Here is a tiny trained network, its code and every weight. The questions are about switching its units off for an input and a target symbol, where a switched-off unit gives its printed mean instead of its output.

import numpy as np


def w(rows, s, z=0):
    codes = np.array(rows[::2]) - 128.0
    scale = np.full(codes.shape[1], s)
    scale[-1] = z or s
    return codes * scale


def norm(h):
    return h / np.sqrt((h * h).mean(-1, keepdims=True) + 1e-5)


def softmax(a):
    e = np.exp(a - a.max(-1, keepdims=True))
    return e / e.sum(-1, keepdims=True)


def log_softmax(a):
    a = a - a.max(-1, keepdims=True)
    return a - np.log(np.exp(a).sum(-1, keepdims=True))


def net(x, mask):
    ids = ['ΔΘΣαβγεζμξπτψω'.index(c) for c in x.split()]
    T = len(ids)
    res = E[ids] + P[:T]
    u = 0
    for l in range(3):
        r = norm(res)
        for j in range(2):
            rows = slice(2 * j, 2 * j + 2)
            q, k, v = (r @ M[l][rows].T for M in (Q, K, V))
            z = softmax(np.where(np.tri(T) > 0, q @ k.T / 2**0.5, -1e9)) @ v
            o = O[l][rows]
            res = res + np.where(mask[u + j], z, o[:, -1]) @ o[:, :-1]
        u += 2
    return log_softmax(norm(res)[-1] @ U[:, :-1].T + U[:, -1])


Q, K, V, O = {}, {}, {}, {}
E = w([
[134,153,113,93,110,120],'Δ',
[119,152,112,88,108,119],'Θ',
[127,144,113,89,114,114],'Σ',
[109,144,98,95,120,151],'α',
[128,124,111,91,102,151],'β',
[143,177,125,139,148,114],'γ',
[101,183,120,120,147,120],'ε',
[146,157,125,106,139,151],'ζ',
[102,114,112,144,146,148],'μ',
[62,171,150,94,114,115],'ξ',
[109,176,204,135,113,182],'π',
[207,130,152,133,96,87],'τ',
[100,95,126,130,40,63],'ψ',
[116,236,224,175,136,7],'ω',
],0.015)
P = w([
[130,113,111,160,143,135],'0',
[178,254,51,130,44,143],'1',
[82,65,182,150,135,188],'2',
[128,93,147,72,163,91],'3',
[153,165,121,103,60,110],'4',
[102,91,219,152,101,158],'5',
[131,102,141,72,174,100],'6',
],0.023)
Q[0] = w([
[91,78,150,118,24,76],'L0H1',
[202,214,106,164,129,111],'L0H1',
[94,97,253,189,70,208],'L0H2',
[148,114,143,158,80,146],'L0H2',
],0.0062)
K[0] = w([
[170,143,107,55,90,39],'L0H1',
[109,65,116,189,157,74],'L0H1',
[115,152,254,84,39,91],'L0H2',
[143,136,154,131,8,135],'L0H2',
],0.0096)
V[0] = w([
[174,100,139,134,113,166],'L0H1',
[150,63,126,79,255,62],'L0H1',
[147,148,103,36,137,150],'L0H2',
[152,145,103,108,113,102],'L0H2',
],0.0061)
O[0] = w([
[120,80,112,105,115,176,107],'L0H1',
[150,103,19,95,155,3,3],'L0H1',
[123,104,206,51,70,98,95],'L0H2',
[151,177,181,102,90,152,119],'L0H2',
],0.0055,0.0036)
Q[1] = w([
[162,55,93,19,245,126],'L1H1',
[139,212,66,67,140,86],'L1H1',
[128,217,99,195,37,169],'L1H2',
[157,93,166,174,136,173],'L1H2',
],0.011)
K[1] = w([
[139,138,9,193,163,201],'L1H1',
[114,114,84,80,201,191],'L1H1',
[155,139,188,40,45,143],'L1H2',
[116,109,193,112,151,79],'L1H2',
],0.013)
V[1] = w([
[253,109,154,152,144,136],'L1H1',
[116,98,126,192,58,93],'L1H1',
[201,112,117,139,125,155],'L1H2',
[126,37,152,143,195,112],'L1H2',
],0.014)
O[1] = w([
[91,216,149,109,99,119,90],'L1H1',
[75,96,77,163,61,103,174],'L1H1',
[137,193,112,117,83,128,130],'L1H2',
[1,142,121,122,155,166,3],'L1H2',
],0.016,0.0061)
Q[2] = w([
[150,115,203,132,79,149],'L2H1',
[122,113,135,2,131,57],'L2H1',
[150,164,96,166,144,113],'L2H2',
[146,121,151,235,89,162],'L2H2',
],0.02)
K[2] = w([
[212,146,149,141,127,138],'L2H1',
[102,172,1,215,193,132],'L2H1',
[97,78,120,110,59,136],'L2H2',
[166,109,241,103,111,87],'L2H2',
],0.016)
V[2] = w([
[154,144,75,135,86,51],'L2H1',
[191,208,99,104,236,195],'L2H1',
[143,88,56,15,109,185],'L2H2',
[134,119,179,116,73,246],'L2H2',
],0.013)
O[2] = w([
[178,163,100,131,103,43,254],'L2H1',
[184,184,88,106,198,157,141],'L2H1',
[123,99,80,6,97,119,123],'L2H2',
[181,120,162,115,55,184,111],'L2H2',
],0.016,0.0091)
U = w([
[207,160,95,136,100,117,183],'Δ',
[194,78,126,101,118,94,131],'Θ',
[90,126,75,59,172,35,35],'Σ',
[141,83,57,41,170,174,111],'α',
[107,106,127,24,58,173,59],'β',
[111,183,88,139,187,122,165],'γ',
[135,113,94,119,235,125,157],'ε',
[116,194,97,65,167,175,133],'ζ',
[47,115,93,112,165,177,253],'μ',
[151,7,162,122,199,120,92],'ξ',
[144,113,201,130,131,198,241],'π',
[77,219,163,111,71,115,10],'τ',
[86,54,142,158,47,116,109],'ψ',
[130,123,165,228,167,80,7],'ω',
],0.015,0.0037)

Each question gives the input, a string of symbols that net reads in full, and the target symbol t.
The units are the heads (2 rows each of Q, K, V and O). Each row of codes is followed by its name. A weight is (code - 128) times the scale printed after its matrix; where a second scale follows, it is the last column's (O and U).
mask holds one flag per head, layer by layer. A switched-off head (its flag False) gives its mean, the last column of its rows in O, instead of its output. The means were averaged over made-up inputs and are rounded, as every weight is.
A unit's drop is (log p(t) with every unit on - log p(t) with that unit switched off) / (log p(t) with every unit on - log p(t) with every unit switched off).
The circuit of an input: a set's keep is (log p(t) with only the set's units on - log p(t) with every unit switched off) / (log p(t) with every unit on - log p(t) with every unit switched off). Starting from all 6 units, units are removed one at a time, each time the one whose removal leaves the highest keep (on an exact tie, the one counted first), for as long as the keep stays at least 0.8.
units of the circuit, in order: the units of the circuit, biggest drop first
unit that matters most: the unit with the biggest drop
which heads matter: for each layer, one digit per head in row order, 1 if its drop is at least 0.15 and else 0, layers parted by /
input τ Σ ψ α, target τ: units of the circuit, in order -> L1H1, L0H2
input π α μ π, target π: units of the circuit, in order -> L2H2, L1H2
input Σ β ψ β γ Θ, target γ: which heads matter -> 10 / 11 / 10
input β Σ γ ξ Θ α ξ, target β: which heads matter -> 00 / 01 / 01
input Σ Δ Σ Θ π ζ, target π: units of the circuit, in order -> L1H1, L2H1, L2H2
input Θ τ ξ, target τ: units of the circuit, in order -> L1H1
input ψ β Σ ξ, target ψ: units of the circuit, in order -> L2H1, L1H2
input Σ γ ξ, target ξ: which heads matter -> 10 / 11 / 00
input ω Σ β τ π α Σ, target ω: units of the circuit, in order -> L1H2, L2H2, L0H2
input π ω ψ ψ Θ Σ μ, target π: which heads matter -> 01 / 01 / 01
input β μ Σ γ ω ψ, target ω: which heads matter -> 00 / 00 / 11
input Σ μ τ, target τ: units of the circuit, in order -> L1H2, L1H1
input γ ω ψ π, target γ: which heads matter -> 00 / 00 / 11
input Σ α ψ Σ α ψ Θ, target Σ: units of the circuit, in order -> L0H1, L1H2
input τ Σ ζ ψ ξ τ, target ψ: unit that matters most -> L1H1
input ψ Θ Σ ξ π γ, target π: units of the circuit, in order -> L1H1, L2H1
input Σ τ π ψ, target Σ: which heads matter -> 10 / 01 / 01
input μ Σ γ ψ ψ γ, target ψ: which heads matter -> 00 / 00 / 00
input ξ β π π π α β, target ξ: which heads matter -> 00 / 01 / 00
input Σ β ξ β τ τ, target τ: which heads matter -> 00 / 11 / 00
input π ω τ, target ω: units of the circuit, in order -> L1H2, L2H2
input π μ α Θ, target π: which heads matter -> 01 / 01 / 11
input ψ Σ π α Δ τ Σ, target ψ: which heads matter -> 00 / 00 / 10
input π ω Σ ξ Σ ψ π, target π: which heads matter -> 01 / 01 / 01
input Σ ξ μ ζ Σ Δ, target ζ: units of the circuit, in order -> L2H1, L1H1, L1H2
input μ π ψ ψ Σ ξ, target ψ: units of the circuit, in order -> L1H1, L2H1
input ω Δ ω τ Σ Σ β, target ω: which heads matter -> 00 / 01 / 01
